Below are the code and all the weights of a small trained network. Each question names an input and a class and asks about switching units off, where a switched-off unit gives its printed mean instead of its output.

import numpy as np


def w(rows, s, z=0):
    codes = np.array(rows[::2]) - 128.0
    scale = np.full(codes.shape[1], s)
    scale[-1] = z or s
    return codes * scale


def f(y):
    return y / 2 * (1 + np.tanh(0.7978845608 * (y + 0.044715 * y**3)))


def log_softmax(a):
    a = a - a.max(-1, keepdims=True)
    return a - np.log(np.exp(a).sum(-1, keepdims=True))


def net(x, mask):
    res = np.array(x, float).reshape(1, 4) / 4 @ E
    y = f(res @ A[0][:, :-1].T + A[0][:, -1])
    res = res + np.where(mask, y, B[0][:, -1]) @ B[0][:, :-1]
    return log_softmax(res[-1] @ U[:, :-1].T + U[:, -1])


A, B = {}, {}
E = w([
[50,200,148,80,183,79,235,67,100,118],'x0',
[233,211,126,92,166,192,127,145,37,53],'x1',
[200,114,222,130,212,62,127,190,178,123],'x2',
[137,163,102,255,76,89,223,214,99,117],'x3',
],0.0063)
A[0] = w([
[128,111,163,54,178,174,60,65,179,131,68],'N1',
[28,180,173,93,180,106,204,59,90,113,129],'N2',
[190,46,103,106,77,189,20,170,162,147,100],'N3',
[221,202,144,106,158,201,120,167,3,43,133],'N4',
[74,83,128,159,103,86,138,98,204,181,1],'N5',
[136,86,182,53,195,160,65,74,172,129,74],'N6',
[55,85,136,153,98,73,131,115,193,188,88],'N7',
[190,100,228,126,198,36,144,192,190,110,137],'N8',
[65,125,11,148,52,205,135,62,74,135,117],'N9',
[196,85,99,188,40,172,66,205,174,141,90],'N10',
[162,149,116,249,87,55,210,237,137,94,185],'N11',
[123,97,152,54,181,152,75,61,137,160,90],'N12',
[52,178,168,54,183,63,224,66,101,130,166],'N13',
[56,68,116,137,78,74,126,132,196,208,64],'N14',
[188,122,226,148,236,49,118,174,168,127,104],'N15',
[153,69,123,158,86,194,26,166,147,126,84],'N16',
[197,220,86,79,149,233,138,151,73,70,129],'N17',
],0.0052,0.001)
B[0] = w([
[56,219,173,108,75,100,198,139,50,213,182],'N1',
[196,152,103,151,146,26,101,219,182,48,201],'N2',
[133,180,155,137,116,2,136,150,115,67,206],'N3',
[130,100,201,209,242,156,102,2,155,223,254],'N4',
[158,116,164,229,217,137,86,91,160,190,159],'N5',
[58,195,152,89,52,152,191,108,22,178,186],'N6',
[167,105,203,225,213,125,120,37,188,169,170],'N7',
[23,66,30,47,92,193,50,32,106,55,215],'N8',
[60,37,41,48,115,153,32,56,124,35,207],'N9',
[134,190,152,144,124,19,149,165,94,71,197],'N10',
[3,188,150,74,61,136,212,73,26,216,232],'N11',
[94,237,178,101,94,83,184,130,66,178,174],'N12',
[199,157,125,145,135,20,125,208,174,11,214],'N13',
[168,95,162,217,216,116,106,35,176,170,177],'N14',
[52,36,13,56,100,187,30,31,93,26,212],'N15',
[200,206,115,156,122,18,132,208,138,61,185],'N16',
[149,72,170,217,224,130,81,31,172,161,228],'N17',
],0.0051,0.006)
U = w([
[169,82,197,206,220,159,103,62,167,206,117],'0',
[64,40,7,69,87,178,58,89,111,53,120],'1',
[64,211,180,111,49,130,223,131,36,220,117],'2',
[212,177,138,144,126,34,130,206,162,40,125],'3',
[178,94,130,97,104,206,159,180,173,151,196],'4',
[223,72,114,78,95,254,172,254,221,204,1],'5',
],0.0091,0.0092)

Each question gives the input, the list of numbers given to net, and the class t.
The units are the neurons (one row each of A and B). Each row of codes is followed by its name. A weight is (code - 128) times the scale printed after its matrix; where a second scale follows, it is the last column's (A, B and U).
mask holds one flag per neuron, in row order. A switched-off neuron (its flag False) gives its mean, the last column of its row in B, instead of its output. The means were averaged over made-up inputs and are rounded, as every weight is.
A unit's drop is (log p(t) with every unit on - log p(t) with that unit switched off) / (log p(t) with every unit on - log p(t) with every unit switched off).
The circuit of an input: a set's keep is (log p(t) with only the set's units on - log p(t) with every unit switched off) / (log p(t) with every unit on - log p(t) with every unit switched off). Starting from the 12 units with the biggest drops (on a tie, the unit counted first), units are removed one at a time, each time the one whose removal leaves the highest keep (on an exact tie, the one counted first), for as long as the keep stays at least 0.8.
units of the circuit, in order: the units of the circuit, biggest drop first
top k neurons: the k neurons with the biggest drops, biggest first
drop of u: that unit's drop, to one decimal
input [-7,-1,7,5], class 1: top 2 neurons	[N8, N15]
input [-8,-4,-6,7], class 3: units of the circuit, in order	[N10]
input [8,1,-7,-4], class 3: units of the circuit, in order	[N13, N2]
input [-7,4,4,-8], class 2: units of the circuit, in order	[N6, N1]
input [-8,-6,-1,-5], class 3: units of the circuit, in order	[N16, N3]
input [-4,7,-3,-7], class 0: top 3 neurons	[N17, N4, N11]
input [-7,-1,5,-8], class 2: units of the circuit, in order	[N6, N1]
input [-3,-2,-3,-3], class 4: units of the circuit, in order	[N15, N8, N4]
input [8,6,-8,1], class 1: top 2 neurons	[N9, N16]
input [7,1,1,-6], class 3: top 3 neurons	[N13, N2, N11]
input [1,-3,5,7], class 2: top 2 neurons	[N11, N9]
input [-5,1,-5,6], class 2: top 2 neurons	[N11, N15]
input [3,2,7,-8], class 2: top 2 neurons	[N1, N6]
input [7,-7,4,6], class 0: units of the circuit, in order	[N7]
input [1,0,-1,3], class 4: top 3 neurons	[N1, N6, N12]
input [2,-4,6,-5], class 1: top 4 neurons	[N15, N8, N4, N11]
input [-8,-4,-3,7], class 3: top 2 neurons	[N16, N10]
input [8,5,-3,-8], class 2: top 4 neurons	[N1, N6, N12, N16]
input [-1,-4,-6,-8], class 2: top 2 neurons	[N1, N12]
input [-3,5,2,0], class 0: top neuron	[N4]
input [-7,2,8,-4], class 1: drop of N15	0.8
input [3,2,-2,2], class 4: drop of N15	0.2
input [-5,3,6,3], class 1: drop of N12	0.0
